Below is a small trained network, with its code and all its weights. Each question gives an input and a class and asks what happens when units are switched off, that is, made to give their printed mean instead of their output.

import numpy as np


def w(rows, s, z=0):
    codes = np.array(rows[::2]) - 128.0
    scale = np.full(codes.shape[1], s)
    scale[-1] = z or s
    return codes * scale


def norm(h):
    return h / np.sqrt((h * h).mean(-1, keepdims=True) + 1e-5)


def f(y):
    return np.maximum(y, 0)


def log_softmax(a):
    a = a - a.max(-1, keepdims=True)
    return a - np.log(np.exp(a).sum(-1, keepdims=True))


def net(x, mask):
    res = np.array(x, float).reshape(1, 6) / 4 @ E
    u = 0
    for l in range(2):
        y = f(norm(res) @ A[l][:, :-1].T + A[l][:, -1])
        res = res + np.where(mask[u : u + 3], y, B[l][:, -1]) @ B[l][:, :-1]
        u += 3
    return log_softmax(norm(res)[-1] @ U[:, :-1].T + U[:, -1])


A, B = {}, {}
E = w([
[121,199,254],'x0',
[171,34,193],'x1',
[113,125,133],'x2',
[100,112,142],'x3',
[125,128,123],'x4',
[109,122,137],'x5',
],0.0082)
A[0] = w([
[250,144,150,253],'0.n0',
[123,77,116,66],'0.n1',
[84,94,11,224],'0.n2',
],0.011,0.0046)
B[0] = w([
[43,90,158,212],'0.n0',
[188,49,55,152],'0.n1',
[2,165,137,253],'0.n2',
],0.0087,0.0082)
A[1] = w([
[120,198,219,250],'1.n0',
[84,244,134,195],'1.n1',
[127,52,119,113],'1.n2',
],0.011,0.0021)
B[1] = w([
[254,78,178,239],'1.n0',
[222,210,79,253],'1.n1',
[134,104,17,186],'1.n2',
],0.008,0.0069)
U = w([
[41,164,103,187],'0',
[56,28,76,121],'1',
[31,155,61,110],'2',
[60,48,96,162],'3',
[229,129,152,97],'4',
[131,73,197,191],'5',
[164,154,167,156],'6',
[175,2,204,3],'7',
],0.0095,0.0042)

Each question gives the input, the list of numbers given to net, and the class t.
The units are the neurons (one row each of A and B). Each row of codes is followed by its name. A weight is (code - 128) times the scale printed after its matrix; where a second scale follows, it is the last column's (A, B and U).
mask holds one flag per neuron, layer by layer. A switched-off neuron (its flag False) gives its mean, the last column of its row in B, instead of its output. The means were averaged over made-up inputs and are rounded, as every weight is.
A unit's drop is (log p(t) with every unit on - log p(t) with that unit switched off) / (log p(t) with every unit on - log p(t) with every unit switched off).
The circuit of an input: a set's keep is (log p(t) with only the set's units on - log p(t) with every unit switched off) / (log p(t) with every unit on - log p(t) with every unit switched off). Starting from all 6 units, units are removed one at a time, each time the one whose removal leaves the highest keep (on an exact tie, the one counted first), for as long as the keep stays at least 0.8.
circuit, biggest first: the units of the circuit, biggest drop first
k most important neurons: the k neurons with the biggest drops, biggest first
top k neurons in layer l: the k neurons of layer l with the biggest drops, biggest first
drop when u is switched off: that unit's drop, to one decimal
input [-1,5,-5,-8,2,6], class 3: 4 most important neurons -> [1.n0, 0.n0, 1.n2, 1.n1]
input [2,-8,-2,5,-2,6], class 4: 2 most important neurons -> [1.n1, 0.n0]
input [1,-7,-6,5,0,8], class 4: top 2 neurons in layer 1 -> [1.n1, 1.n0]
input [1,1,0,-4,5,-2], class 7: top neuron in layer 0 -> [0.n2]
input [3,-6,3,-4,-7,-3], class 4: circuit, biggest first -> [0.n2, 1.n0]
input [3,1,-8,3,5,-7], class 7: circuit, biggest first -> [0.n2, 0.n0]
input [2,-6,4,0,0,-4], class 4: top 2 neurons in layer 0 -> [0.n2, 0.n0]
input [1,-6,5,5,4,7], class 6: 2 most important neurons -> [1.n1, 0.n0]
input [8,-8,4,-8,-2,2], class 4: top 2 neurons in layer 1 -> [1.n0, 1.n1]
input [6,-8,4,2,-8,7], class 4: top 2 neurons in layer 0 -> [0.n2, 0.n0]
input [2,-4,1,4,-3,-6], class 4: 2 most important neurons -> [0.n2, 1.n0]
input [1,-8,1,1,-5,6], class 4: drop when 0.n0 is switched off -> 0.3
input [7,-2,4,2,-5,-3], class 4: drop when 1.n0 is switched off -> 0.2
input [6,-1,3,-4,-2,2], class 4: drop when 1.n0 is switched off -> 0.2
input [1,-6,7,8,-2,-6], class 4: top neuron in layer 1 -> [1.n1]
input [8,-6,2,8,-5,-5], class 4: top 2 neurons in layer 1 -> [1.n0, 1.n1]
